Facts:
Σ c <- bagun,brugrodol,giful,gronel,kligepem,skeko,trutel
Σ a <- befi,drida,dugolu,fliva,fuflir,numo,pipu,tridar,vafegem
Σ d <- debak,lanik,piplu,plabrek,pofiflel,zotroskom,zugor
Σ f <- druku,floplum,gugromul,klogruk,loflu,pigrak
Σ b <- flokler,gribrudrim,neplim,siska,sogi,truva,voklo
Σ e <- kipa,klemamom,ladri,lese,mede
debak ζ kligepem
drida ζ lese
druku ζ tridar
dugolu ζ vafegem
flokler ζ giful
klemamom ζ sogi
klogruk ζ pigrak
ladri ζ debak
lese ζ dugolu
mede ζ flokler
neplim ζ trutel
plabrek ζ gribrudrim
pofiflel ζ mede
skeko ζ voklo
sogi ζ neplim
tridar ζ plabrek
trutel ζ lanik
vafegem ζ skeko
voklo ζ zotroskom
zotroskom ζ zugor
zugor ζ gugromul
μ g <- bagun,befi,brugrodol,debak,fliva,gribrudrim,kipa,klogruk,lese,loflu,pigrak,siska,vafegem,zotroskom
μ h <- drida,flokler,fuflir,gugromul,klemamom,piplu,plabrek,skeko
μ i <- druku,dugolu,floplum,gronel,lanik,mede,neplim,numo,pofiflel,trutel,truva
μ j <- giful,pipu,tridar,voklo
μ k <- kligepem,ladri,sogi,zugor
{bagun,druku,fliva,fuflir,giful,gronel,kipa,klemamom,loflu,numo,piplu,siska,skeko,sogi,tridar,truva,voklo} δ 390
{befi,drida,gribrudrim,gugromul,pigrak} δ 80
{brugrodol,dugolu,flokler,klogruk,lanik,pipu,plabrek,vafegem,zotroskom} δ 698
{debak,floplum,neplim,pofiflel,trutel,zugor} δ 673
{kligepem,ladri,lese,mede} δ 342

Known rows:
kligepem: [ 0.85 -3.56  1.06  2.25 -4.71 -1.74 -0.03  1.07 -0.43 -0.52 -2.01  0.43
  0.87  2.83 -0.08 -1.62 -1.66 -1.80  1.84  1.86  0.46 -1.45  0.47  2.16
  0.74  1.86 -1.14  1.54  3.02 -1.15  3.77 -1.41  0.35  1.36 -1.51 -4.29
 -1.77  0.14 -2.13 -2.04  2.27 -1.50  0.08 -1.97 -1.96 -2.05 -0.35]
piplu: [ 0.18 -1.65 -0.77 -2.16  0.97  0.54 -2.56 -1.49 -1.29  1.24  1.94 -2.55
 -1.83  0.14  5.24 -0.25  0.33 -3.62 -1.82 -0.67  2.24  0.68 -1.54 -1.32
 -1.56  2.96  1.00  1.47 -0.12 -0.34 -0.99  0.99  1.12  0.53  0.48 -0.37
  0.73 -0.82  0.97  1.45 -1.51  0.91 -2.37  0.15  1.91 -1.27  1.14]
fliva: [-0.83  0.86 -0.91 -0.26  2.08  2.55  2.41  1.40 -1.28  2.37  0.02 -0.34
 -2.30  0.85  0.83  0.24 -0.90 -1.15 -0.62  1.87  0.84  1.91  0.07  0.96
 -1.55  0.97 -0.37 -0.29 -3.20 -0.42 -3.14 -0.82 -1.21  0.06  1.46 -0.38
  1.21 -1.50  2.08 -1.64  0.63 -0.49  0.04  1.51 -2.78 -0.10 -0.02]
druku: [-2.43 -0.55  3.09 -4.02  0.71  0.54  1.26  1.76  1.14  0.57  2.16 -0.14
 -1.43 -1.33  1.10  1.72 -2.71  0.65 -0.52  1.75  0.70  0.38  0.09 -2.14
 -0.03  1.30  1.09 -0.35 -0.73 -0.25 -0.82  2.21  0.73 -1.43 -0.78 -1.09
  4.97 -0.18  0.13 -0.19 -0.72 -0.44 -0.74 -2.48  0.11  1.82 -0.03]
giful: [-2.91  1.03  2.75 -1.37  0.75 -2.16  0.67  3.18  0.63  0.72  0.43 -0.05
 -1.51  0.90  5.30  0.77  0.38 -2.35 -0.26 -0.55  1.75  2.24 -0.83  2.06
  1.90  5.44  1.41 -1.60  0.41  1.12 -0.21 -1.13 -0.58  1.39 -1.03 -0.39
  1.17  0.34  1.29 -0.51 -0.28  2.43  0.00  0.70 -0.84 -1.57 -0.15]
loflu: [-0.74  1.34 -0.74  0.08  2.67  3.06  1.10  2.18  0.97  2.17  0.57 -0.96
 -2.23  0.75  2.85  0.40 -1.47 -0.89 -0.68  1.30 -0.45  1.18 -0.83  0.90
 -1.70  2.45 -0.55 -0.44 -1.61  0.94 -3.36  0.57 -0.33 -1.33 -0.35 -0.65
  0.84  0.02  0.97 -1.69  1.64 -2.09  0.71  0.29 -2.29  1.25  0.44]
bagun: [-0.60  1.20  0.91 -0.74  2.90  2.06  0.31  1.99 -0.16  1.05 -1.27 -0.32
 -2.29  1.12  2.90  0.37 -1.36 -1.19 -0.71  0.39 -0.07 -0.02  0.47  2.09
 -1.33  2.36  0.32 -0.84 -2.18  0.35 -3.14 -1.09 -1.05 -0.64  1.83 -1.90
 -0.31 -1.61  0.10 -1.62  1.57 -1.04  0.37  1.03 -1.45  0.07 -0.62]
gronel: [-1.74 -0.45  3.70 -4.29  0.69 -0.11  1.10  1.65  0.89 -0.83 -1.00  0.65
 -0.84 -0.67  1.24  2.03 -2.04 -0.67 -0.56  0.15  1.16 -0.35  0.70 -1.05
  0.62  1.77  0.88 -0.64 -1.44 -1.29 -0.75  1.13 -0.02 -1.22  2.02 -2.16
  4.13 -1.25 -0.19 -0.18 -0.72  0.78 -0.69 -1.39  0.40  1.19 -0.65]
pofiflel: [ 1.59 -0.64 -0.62 -0.94 -2.99 -0.84 -0.41  1.93 -0.27 -1.00 -3.63  1.05
  1.36 -2.36 -4.30  0.75 -1.26  0.45  0.25 -0.90 -2.33 -4.10 -2.05 -2.52
  1.83 -2.72  1.09 -0.53  3.34  1.86  0.20  3.05  0.21 -1.55 -0.74  0.78
  1.63  0.17  1.88  1.35 -2.89  0.90 -0.42 -1.63  2.06  1.62 -1.77]
zugor: [ 2.24 -2.74 -1.47  1.06 -3.50 -0.64 -0.27  1.72 -1.53 -0.86 -5.51 -0.22
 -0.09  0.66 -2.98 -2.12 -1.00 -1.01  0.96 -2.03  0.48 -4.59 -2.32 -2.22
 -0.17  1.71 -1.52  0.32  4.16  2.89  1.01  0.81  0.63 -1.25 -3.75  1.22
 -2.83  1.65  1.20  1.96 -0.43  0.45 -0.67 -0.85 -1.13 -2.35 -1.78]
zotroskom: [ 1.68  2.03 -0.66  5.87  1.35  1.05 -0.45 -2.49  1.45 -1.70  0.34  0.10
  2.86  0.85 -0.71 -0.97  1.28 -1.07 -0.35 -0.60 -2.59 -1.79  2.43  1.38
 -1.10 -0.05 -1.59 -0.54 -1.91 -0.14  0.03 -1.13  0.92 -1.34  0.01  4.20
 -1.26 -0.60 -0.07  0.28  0.59  0.24  2.56  0.85  0.58  1.85 -0.48]
pipu: [-0.87  0.67  0.43  4.57  0.39 -2.67  2.65 -1.27  2.11 -0.98  2.78  0.81
  2.62  0.39 -1.49 -0.84  2.78  0.19 -0.17 -0.12 -0.16  2.01  1.91  1.09
  2.25  0.16  0.28 -1.07 -1.08  0.85  3.78 -3.16  1.11  1.84 -2.25  4.36
  0.31  0.15  0.76  1.28 -1.46  3.04  2.13  0.87  0.30 -1.85 -0.17]
plabrek: [ 1.98 -1.80 -1.06  3.28  1.09 -0.43 -2.91 -4.70  0.47 -2.22  2.78 -1.76
  2.32 -0.07  0.32 -1.07  2.71 -1.32 -1.05 -1.78 -0.41 -1.14  0.91 -0.76
 -0.73 -0.75  0.69  1.09 -1.14 -0.06  3.16 -0.35  2.50  0.86 -0.36  3.28
 -1.27 -0.63 -0.73  1.74 -0.71  1.68 -0.02 -0.24  3.17 -1.32  1.09]
vafegem: [ 1.40  2.04 -0.60  5.14  2.17  2.07  1.80 -1.76  1.68 -1.06  0.24  0.85
  2.38  0.91 -3.50 -1.00  2.38  1.35  0.21  0.88 -1.57  0.04  2.88  1.26
 -0.87 -2.80 -1.12 -0.14 -3.77 -0.28  0.01 -2.17  0.41  0.20  0.85  3.34
 -0.71 -0.75 -0.44  0.24  0.31  0.63  2.91  0.60 -0.47 -0.40 -0.56]
pigrak: [ 0.78  4.42 -2.59 -0.03 -1.47  1.71 -0.81 -1.94  2.07 -0.28  0.21  1.48
 -0.27  2.17  0.50 -0.15  1.29  2.62  0.77 -2.77 -1.22  2.25 -3.21  0.15
 -0.61 -3.12 -1.54 -1.12  0.37 -0.51 -2.64 -0.25 -2.37 -0.11 -1.20 -0.68
 -1.58  2.43 -1.89 -1.95  1.81 -3.42  1.68  0.43 -2.44  2.44  1.22]

Rows, some named above:
[-3.24  0.38  1.31 -1.70  0.53 -2.24  0.95  1.78 -0.66  1.79  2.40 -0.08
 -0.71 -0.75  3.22 -0.23  0.07 -1.12 -0.56  0.63  1.85  2.79 -0.15  1.79
  2.02  5.95  0.35 -0.51  0.77  1.84 -0.02  0.01 -0.96  0.69 -1.96  1.27
  0.64  1.00  1.58  0.02 -0.54  2.30 -0.65  2.56 -1.03  0.22 -0.25] : voklo
[ 1.63  2.21 -1.24  5.70  1.43  1.79  0.01 -3.13  1.72 -1.23 -0.02  0.04
  2.80  0.77 -1.59 -0.78  1.03 -0.52 -0.14 -0.61 -2.37 -1.80  1.86  1.26
 -0.44 -0.87 -0.97 -0.09 -2.10 -0.22 -0.20 -0.91  1.21 -1.27  0.36  4.18
 -1.59 -0.82 -0.61  0.62  1.17 -0.84  2.40  0.30  0.80  1.56  0.00] : zotroskom
[-1.81 -2.31  2.16 -2.78 -0.17 -0.20  1.53  0.80 -2.47  0.31 -0.93 -0.81
 -1.49  1.43  0.53 -1.80 -2.54 -1.22  0.73  1.21  4.03 -0.28  0.62 -0.34
 -1.46  6.75 -2.63  0.71  1.01  0.41  0.25  1.09  0.12 -0.80 -0.98  1.08
 -0.75  0.55 -0.26 -0.04  1.33  0.19 -2.69  1.46 -1.43 -1.15  0.09] : sogi
[ 0.60  4.56 -2.53 -0.60 -1.43  0.82 -0.91 -1.95  0.07 -1.07 -0.30  1.18
  0.67  1.28 -1.82 -0.29  1.51  2.45  0.13 -2.76  0.02  2.08 -2.31  1.19
 -0.87 -2.30 -2.02 -1.43  0.33 -0.48 -2.61 -0.58 -2.81  0.17  0.76 -0.52
 -2.47  1.92 -1.70 -1.99  2.18 -2.25  0.47  3.03 -1.16  3.07  1.00] : gribrudrim
[ 0.70 -0.80  1.06 -2.16 -2.13 -1.35  0.45  3.48  0.23 -2.47 -5.02  0.85
  0.42 -2.15 -3.75  0.61 -1.17  1.85  0.33 -1.60 -2.87 -3.49 -1.17 -2.35
  2.50 -2.62  1.66 -1.98  2.75  2.37  1.01  1.19 -0.69 -0.93  0.86 -2.54
  1.08  0.34  0.26  1.53 -1.82  0.82  0.23 -1.48  1.92 -0.67 -1.65] : trutel
[ 0.38 -4.49  0.72  2.56 -3.26 -1.66  0.22  0.41 -2.97  0.57 -1.87  0.83
  0.43  2.94  0.43 -1.15 -1.61 -0.19  1.94  2.34  1.16 -0.66  0.99  1.26
  0.72  0.48 -1.32  2.73  4.18 -3.18  3.74 -1.00  0.80  0.54 -3.24 -3.42
 -3.29  1.30 -1.53 -1.05  1.65 -1.46  0.33 -2.29 -0.96 -0.54 -0.38] : ladri
[ 2.80  1.20 -3.82  2.98 -0.99  1.80 -0.83  1.78 -0.69  0.39 -5.02  0.30
  0.11 -0.66 -2.21 -0.84  0.16 -0.69 -0.22 -1.22 -3.95 -2.91 -2.30  0.68
  0.51 -2.18  0.17 -0.58  2.68  3.26 -3.03  1.08 -0.56 -1.22 -0.75  0.99
 -2.11  0.33  2.34  0.59 -0.71 -1.18  1.47  0.76 -0.64  0.17 -1.32] : debak
[-1.86 -0.37  3.62 -4.30  0.62  0.22  0.73  2.32  0.66 -0.01 -0.42  0.29
 -1.12 -1.07  0.81  2.11 -2.25 -0.87 -0.68  0.41  0.81 -1.09  0.95 -1.29
  0.55  2.46  0.85 -0.95 -1.29 -1.25 -0.40  1.67 -0.49 -0.50  1.83 -2.15
  3.54 -1.30 -0.22 -0.19 -0.80  1.15 -1.09 -1.40  0.49  1.55 -0.44] : gronel
[ 0.53 -0.82  0.01 -1.58 -2.06 -0.63  0.12  2.62  0.91 -0.69 -2.02  0.28
 -0.25 -3.12 -2.97  0.82 -1.35  2.55  0.23  0.07 -3.03 -2.74 -1.52 -3.21
  1.68 -3.70  0.83 -1.34  2.52  3.30  0.80  2.55  0.39 -1.57 -1.34 -0.79
  1.84  1.62  0.13  2.24 -2.16 -0.61  0.45 -2.69  0.91  0.44 -1.57] : floplum
[ 0.75 -1.26 -0.33  2.42  0.75 -1.09 -2.76 -4.07  0.81 -1.78  3.63 -1.67
  2.35 -2.00 -1.13 -1.68  2.49  0.41 -0.69 -0.95  0.07 -1.20  2.17 -0.43
 -1.15 -0.68 -0.19  0.96 -2.12  0.67  3.30 -0.66  1.69  1.82  1.30  2.91
 -2.26  0.14 -2.29  2.68  0.46  1.27 -0.96  1.12  3.79 -2.73  1.73] : flokler
[ 0.78 -0.77  0.67 -1.79 -1.90 -1.45  0.00  3.63  0.51 -1.87 -3.70  0.75
  0.48 -2.75 -3.45  0.88 -0.94  1.67  1.02 -1.44 -2.63 -3.87 -0.90 -2.49
  1.96 -2.53  1.87 -1.91  2.56  2.14  0.81  1.57 -1.31 -0.51  1.22 -2.43
  1.07  0.27  0.12  1.68 -1.64  0.79  0.99 -2.01  1.51 -0.87 -2.07] : trutel
[-2.34 -0.72  2.40 -4.90 -0.12 -0.56  0.60  1.56 -0.51  0.49  1.47 -0.23
 -0.70 -2.66 -0.33  1.45 -2.44  0.65 -0.58  2.07  0.86  0.02  1.28 -0.54
  0.24  2.83  0.19 -0.09 -0.60 -0.13 -0.36  3.09  0.05 -0.88  2.20 -1.18
  3.22  0.15  0.35  0.99 -0.83  0.61 -1.77  0.29  0.75  3.28 -0.40] : truva
[ 0.16  0.14  2.15  2.07 -0.36 -0.26 -0.14 -2.31  1.73 -2.33  1.73  1.72
  3.36 -0.99 -3.26  0.58  0.12  0.65 -0.29 -0.46 -1.38 -2.53  1.75 -1.78
  0.59  0.10 -0.19  0.17 -0.87 -1.45  2.68  0.67  2.28 -1.60 -0.18  3.40
  1.95 -0.70 -0.94  1.59 -1.34  1.57  0.22 -1.97  2.84  2.73 -0.24] : lanik
[ 0.35 -3.90  0.74  2.08 -4.52 -1.78 -0.11  0.97 -1.54 -1.20 -2.12  0.17
  0.86  3.04 -0.13 -1.54 -1.35 -1.70  2.05  1.36  0.90 -2.18  0.27  2.01
  1.54  1.36 -0.95  0.98  3.14 -1.73  3.63 -1.71  0.51  1.36 -1.78 -5.06
 -1.64  0.44 -1.98 -1.55  2.07 -1.72  0.29 -2.37 -1.68 -2.06 -0.45] : kligepem
[ 1.04 -4.14  1.21  2.08 -4.04 -1.42  0.17  0.75 -1.71 -0.76 -2.26  0.05
  1.09  3.30  0.15 -0.96 -1.62 -1.72  1.98  2.15  0.46 -2.11  0.08  2.21
  1.21  2.41 -0.52  1.08  2.96 -1.74  3.74 -1.28  0.56  1.28 -1.58 -4.99
 -2.46  0.30 -1.75 -2.31  2.89 -1.67 -0.11 -2.04 -1.85 -2.23 -0.44] : kligepem
[ 0.20 -2.09  0.07 -1.39  1.32  0.37 -2.85 -1.42 -2.55  1.04  1.80 -2.41
 -1.89 -0.31  4.42  0.13 -0.06 -3.54 -2.12 -0.68  2.37  0.32 -0.66 -0.72
 -1.31  2.70  1.11  1.46  0.07 -0.91 -0.92  1.19  1.28  0.45  0.69 -0.47
  0.17 -1.16  1.52  0.91 -0.69  0.90 -1.84 -0.25  1.45 -1.77  0.93] : piplu
[ 1.04  4.30 -2.99 -0.03 -1.48  0.92  0.42 -2.31  0.58  0.37 -1.36  2.05
  0.45  2.69 -1.62 -0.12  1.69  1.74  0.02 -2.80  0.01  3.00 -2.51  0.47
 -0.94 -5.15 -1.20 -0.50 -0.58 -1.99 -2.83 -1.69 -2.77  0.90  0.49 -0.19
 -1.61  0.70 -0.73 -2.13  1.14 -1.45  1.03  1.21 -2.45  1.29  0.61] : befi
[-1.85 -0.90  2.57 -4.04  0.13  0.49  2.22  1.88  0.73  1.29  1.55  0.60
 -1.16 -1.12 -0.70  1.76 -1.57  0.07 -0.07  1.35  2.02  0.90  0.35 -1.74
  0.22  0.89  0.59  0.13 -0.67 -1.01 -0.39  1.69  0.20 -0.25  0.94 -0.50
  4.33 -1.14  1.76 -0.27 -1.40  1.68 -1.78 -1.06 -0.29  1.02 -0.51] : numo
[ 0.40 -0.46  0.01 -2.14 -2.34 -1.46  0.04  2.22 -0.91 -0.94 -2.80  1.10
  0.87 -3.77 -5.76  0.24 -1.48  2.79  0.01  0.11 -2.53 -3.53 -0.40 -2.16
  1.55 -2.04  0.55 -0.88  3.31  2.91  1.19  2.85 -0.12 -0.90  1.04 -0.82
  1.00  0.83  0.98  1.86 -2.32  0.86 -0.09 -0.04  1.73  0.56 -1.54] : neplim
[-0.77 -2.33  0.07 -2.11  2.53 -0.61 -2.45  0.30 -2.15  1.72  1.31 -1.76
 -2.99 -1.02  5.63  0.69  0.19 -1.02 -0.70 -0.08  2.39  2.13  0.23 -1.26
 -1.39  1.01  1.21  2.02  0.26 -1.16 -0.56 -0.21  0.90  0.66  0.89 -0.70
 -1.23 -0.39 -0.18  0.83 -0.19  0.50 -1.92  0.06  1.65 -2.54  0.89] : klemamom
[-0.60 -2.11  0.24 -2.83  1.37  0.38 -2.23 -0.85 -1.13  0.09  0.72 -2.67
 -2.59 -0.26  4.68  1.03  0.27 -2.63 -1.30 -0.90  2.54  0.13 -0.05 -0.23
 -1.10  2.23  1.61  0.30 -1.30 -0.18 -0.13 -0.14  0.58  1.69  1.81 -1.50
  0.00 -1.15 -0.35  1.09  0.21  1.12 -1.78  0.71  1.47 -3.43  1.07] : skeko
[ 0.10 -1.97 -0.51 -2.43  1.26  0.91 -0.72 -1.13 -1.47  1.95  2.26 -2.20
 -2.38 -0.26  3.09 -0.24  0.62 -1.63 -1.13  1.41  2.85  2.39 -0.68 -0.96
 -1.76  0.26  1.56  1.30 -1.57 -0.12 -0.36  0.18  0.40  1.99  1.01 -0.27
  1.11 -1.04  1.18  0.92 -1.06  1.27 -2.38  0.45  1.02 -3.97  0.61] : fuflir
[ 0.97 -1.33  0.67 -1.79 -2.15 -0.83 -0.16  3.00  0.81 -1.35 -4.81  0.79
  0.50 -2.32 -3.58  1.26 -0.72  1.38  0.31 -0.96 -2.31 -4.05 -0.89 -2.40
  1.75 -2.89  1.38 -1.64  2.26  2.00  0.78  1.73 -0.58 -0.75  0.28 -1.80
  1.79  0.75  0.36  1.80 -1.74  0.87  0.17 -1.52  1.75 -0.61 -1.87] : trutel
[ 1.90  0.63 -2.67 -2.20 -2.21 -0.75 -2.15 -4.63 -0.06 -0.29  1.50  0.10
 -0.17  1.02  0.00 -0.19  3.09  1.18 -0.46 -3.81  2.27  2.85 -3.16 -1.55
 -0.99 -5.74  0.44  0.64  0.30 -1.80  1.10 -1.60 -1.51  3.13  0.27 -1.16
 -1.42  0.77 -1.25 -0.55 -1.02  0.47 -1.43  0.79  0.56 -2.00  1.79] : drida
[-2.22 -0.51  1.28 -1.32  0.52 -1.62  2.04  2.01  0.26  1.96  1.45 -0.27
 -1.26  0.58  3.29  0.20  0.18 -0.68 -0.53  1.13  2.70  4.47 -0.82  1.22
  1.48  4.15  1.26 -0.70 -0.24  0.65 -0.04 -2.05 -0.07  1.89 -1.88  1.00
  1.61 -0.01  3.44  0.34 -1.43  2.97 -0.67  1.55 -1.52 -1.06 -0.64] : tridar
[ 1.26 -1.20 -2.57  5.30 -0.37  0.51 -0.12  1.36 -1.87  1.45 -1.23  0.92
  0.65  0.87  0.57 -0.13 -0.68  0.43  0.68  3.42 -2.79  1.19  0.58  3.54
  0.30 -2.62  0.22  1.99  1.49 -2.40 -0.29 -1.33 -0.81  0.26 -0.25 -3.95
 -3.18 -0.14  0.06 -2.77  1.97 -3.27  2.43  0.01 -1.44  2.05 -0.67] : lese
[ 1.39  2.04 -0.21  4.46  2.22  1.47  0.56 -1.23  2.54 -2.27 -1.15  0.84
  2.16  1.11 -1.71 -0.74  1.66  0.31  0.37 -0.68 -2.29 -1.68  2.97  2.17
 -0.54 -0.23 -1.02 -1.09 -3.66  0.43  0.54 -2.45 -0.06 -0.32  1.48  2.35
 -1.57 -0.92 -2.00 -0.04  1.85 -0.48  2.87  0.45  0.20  0.18 -0.17] : brugrodol
[-0.78 -2.71  0.68  1.21 -2.84 -2.05 -0.12  1.33 -1.45  0.47  0.06  1.92
  2.08 -1.34 -1.01  1.35 -2.12  1.49  1.59  2.98 -1.55  0.00  0.97  0.89
  2.26 -3.39  1.45  2.35  2.45 -3.58  2.85  0.86  0.58 -0.06  0.25 -5.01
  0.29 -0.52 -0.39 -1.01 -0.59 -0.97  1.07 -2.84  0.57  3.33 -1.15] : mede
[ 1.05 -1.08 -0.04  1.79  0.94 -1.46 -2.69 -4.02 -0.15 -2.26  3.59 -1.88
  2.34 -1.77 -0.45 -1.74  3.02  0.35 -0.54 -0.74 -0.30 -1.30  2.04 -0.27
 -0.46 -0.01  0.00  1.17 -1.26  0.98  3.62 -0.60  2.36  1.83  1.21  2.65
 -2.28  0.55 -2.58  2.76  0.21  1.23 -0.65  1.42  3.36 -2.79  1.33] : flokler
[-0.15 -0.37  2.10  1.57 -0.21 -0.60  2.20 -1.49  2.44 -2.23  1.80  1.58
  2.94 -0.87 -4.91  0.05  0.54  1.82  0.01  0.38 -0.93 -1.00  3.16 -2.02
  0.56 -2.34  0.00 -0.41 -2.42 -1.58  3.20 -0.14  1.93 -0.21  1.02  3.29
  2.23 -1.39 -0.74  1.48 -1.65  2.03  0.70 -1.81  1.53  0.39 -0.47] : dugolu
[ 1.96 -1.09 -1.32  3.56  0.82 -0.46 -2.88 -4.67  0.01 -2.26  2.53 -1.38
  1.86 -0.14  0.17 -1.06  2.41 -2.19 -1.68 -1.66 -0.09 -1.14  1.42 -0.71
 -1.03 -0.04  0.61  1.43 -1.16 -0.22  2.94 -0.42  2.78  1.12  0.07  3.77
 -1.03 -0.29 -1.38  2.03 -0.94  1.69 -0.56 -0.76  4.12 -1.70  1.52] : plabrek
[-0.50  1.03  0.98  4.39  0.10 -2.60  1.91 -1.16  2.05 -0.82  2.91  0.96
  2.86  0.24 -1.30 -1.09  3.04  0.31  0.10 -0.06 -0.22  1.83  1.53  1.30
  1.97  0.36  0.57 -0.66 -1.36  0.91  3.78 -2.89  1.37  1.35 -3.02  4.64
  0.19  0.28  0.68  1.26 -1.46  2.72  1.78  0.72  0.51 -1.05  0.02] : pipu
[ 0.98  1.58 -2.17 -2.24 -2.24 -0.55 -3.64 -4.79  1.37 -0.70  3.07 -0.81
  0.12  0.60  2.73 -0.26  2.56  0.41 -0.48 -3.73  1.03  2.79 -3.07 -2.02
 -0.63 -4.52  0.26  0.22  0.78 -0.59  0.61 -0.79 -1.45  2.55 -1.27 -0.94
 -1.64  2.50 -3.24  0.03  0.51 -1.23 -0.52 -0.70  1.26 -0.89  2.11] : gugromul
[ 0.93  1.93 -0.93  4.87  2.27  2.09  0.56 -1.81  3.22 -0.79  2.07 -0.20
  2.01  0.18 -1.80 -1.32  1.21  1.02  0.60 -0.27 -3.02 -0.80  1.61  1.34
 -1.44 -0.71 -1.39 -1.26 -2.70  1.10 -0.18 -0.99  1.00 -1.04 -0.97  3.63
 -0.47  0.20 -1.67 -0.11  2.08 -1.58  2.98 -0.96  0.26  0.61  0.13] : klogruk

